Below is a small trained network, with its code and all its weights. Each question gives an input and a class and asks what happens when units are switched off, that is, made to give their printed mean instead of their output.

import numpy as np


def w(rows, s, z=0):
    codes = np.array(rows[::2]) - 128.0
    scale = np.full(codes.shape[1], s)
    scale[-1] = z or s
    return codes * scale


def norm(h):
    return h / np.sqrt((h * h).mean(-1, keepdims=True) + 1e-5)


def f(y):
    return np.maximum(y, 0)


def log_softmax(a):
    a = a - a.max(-1, keepdims=True)
    return a - np.log(np.exp(a).sum(-1, keepdims=True))


def net(x, mask):
    res = np.array(x, float).reshape(1, 2) / 4 @ E
    u = 0
    for l in range(3):
        y = f(norm(res) @ A[l][:, :-1].T + A[l][:, -1])
        res = res + np.where(mask[u : u + 10], y, B[l][:, -1]) @ B[l][:, :-1]
        u += 10
    return log_softmax(norm(res)[-1] @ U[:, :-1].T + U[:, -1])


A, B = {}, {}
E = w([
[158,251,134,184],'x0',
[229,148,108,69],'x1',
],0.0025)
A[0] = w([
[153,193,76,105,118],'0.n0',
[153,166,147,108,73],'0.n1',
[103,103,154,96,84],'0.n2',
[134,152,110,133,81],'0.n3',
[134,123,1,113,2],'0.n4',
[115,100,133,118,159],'0.n5',
[104,116,120,172,92],'0.n6',
[106,129,144,170,133],'0.n7',
[145,96,114,87,136],'0.n8',
[165,153,120,126,72],'0.n9',
],0.0063,0.007)
B[0] = w([
[96,100,159,126,250],'0.n0',
[97,115,128,156,144],'0.n1',
[176,169,98,67,146],'0.n2',
[138,119,120,134,128],'0.n3',
[169,155,87,1,128],'0.n4',
[101,157,140,111,250],'0.n5',
[104,142,199,112,159],'0.n6',
[113,130,149,93,233],'0.n7',
[111,130,154,129,247],'0.n8',
[141,150,166,96,144],'0.n9',
],0.0071,0.002)
A[1] = w([
[182,211,84,231,95],'1.n0',
[126,9,47,105,51],'1.n1',
[65,137,141,187,209],'1.n2',
[95,72,160,105,5],'1.n3',
[254,107,117,81,14],'1.n4',
[61,124,152,65,185],'1.n5',
[184,183,117,99,154],'1.n6',
[110,204,165,107,88],'1.n7',
[111,170,145,158,111],'1.n8',
[67,110,105,213,19],'1.n9',
],0.0059,0.0018)
B[1] = w([
[123,88,2,41,174],'1.n0',
[98,233,10,98,157],'1.n1',
[153,108,178,103,217],'1.n2',
[170,178,76,107,170],'1.n3',
[41,107,239,184,176],'1.n4',
[171,147,113,176,253],'1.n5',
[59,101,197,145,173],'1.n6',
[157,101,65,127,208],'1.n7',
[116,137,69,117,175],'1.n8',
[129,99,220,82,151],'1.n9',
],0.0056,0.0046)
A[2] = w([
[57,120,249,122,119],'2.n0',
[159,169,89,185,82],'2.n1',
[94,185,52,193,87],'2.n2',
[61,132,73,212,17],'2.n3',
[51,147,135,236,2],'2.n4',
[84,135,11,112,45],'2.n5',
[103,140,17,88,45],'2.n6',
[253,99,107,241,88],'2.n7',
[67,100,241,175,104],'2.n8',
[69,220,86,130,35],'2.n9',
],0.0069,0.0058)
B[2] = w([
[149,16,221,81,255],'2.n0',
[94,124,191,159,146],'2.n1',
[103,70,162,67,149],'2.n2',
[186,98,153,109,128],'2.n3',
[65,135,143,114,129],'2.n4',
[189,230,12,74,190],'2.n5',
[175,214,3,51,196],'2.n6',
[116,216,201,250,169],'2.n7',
[192,44,175,30,236],'2.n8',
[166,147,71,147,149],'2.n9',
],0.0072,0.0056)
U = w([
[253,239,14,8,255],'0',
[247,34,255,2,241],'1',
[182,245,233,244,206],'2',
[23,36,47,221,1],'3',
[14,37,41,223,1],'4',
],0.008,0.0071)

Each question gives the input, the list of numbers given to net, and the class t.
The units are the neurons (one row each of A and B). Each row of codes is followed by its name. A weight is (code - 128) times the scale printed after its matrix; where a second scale follows, it is the last column's (A, B and U).
mask holds one flag per neuron, layer by layer. A switched-off neuron (its flag False) gives its mean, the last column of its row in B, instead of its output. The means were averaged over made-up inputs and are rounded, as every weight is.
A unit's drop is (log p(t) with every unit on - log p(t) with that unit switched off) / (log p(t) with every unit on - log p(t) with every unit switched off).
most important unit: the unit with the biggest drop
k most important neurons: the k neurons with the biggest drops, biggest first
top k neurons in layer l: the k neurons of layer l with the biggest drops, biggest first
drop when u is switched off: that unit's drop, to one decimal
input [4,-4], class 0: top 2 neurons in layer 1	1.n4; 1.n7
input [7,-7], class 0: top 2 neurons in layer 1	1.n0; 1.n4
input [-4,3], class 0: most important unit	1.n1
input [-3,-2], class 2: top 4 neurons in layer 1	1.n5; 1.n0; 1.n1; 1.n8
input [-3,-1], class 2: 2 most important neurons	1.n5; 0.n5
input [2,-3], class 2: top 2 neurons in layer 0	0.n7; 0.n0
input [3,-1], class 2: top 2 neurons in layer 0	0.n7; 0.n0
input [3,0], class 2: 2 most important neurons	0.n0; 1.n0
input [-2,-2], class 2: 2 most important neurons	1.n5; 1.n0
input [-8,5], class 0: drop when 1.n1 is switched off	1.0
input [-5,-1], class 0: drop when 1.n9 is switched off	0.0
input [1,1], class 2: drop when 1.n4 is switched off	0.1
input [2,2], class 2: drop when 0.n0 is switched off	1.1
input [-2,-3], class 2: most important unit	1.n5
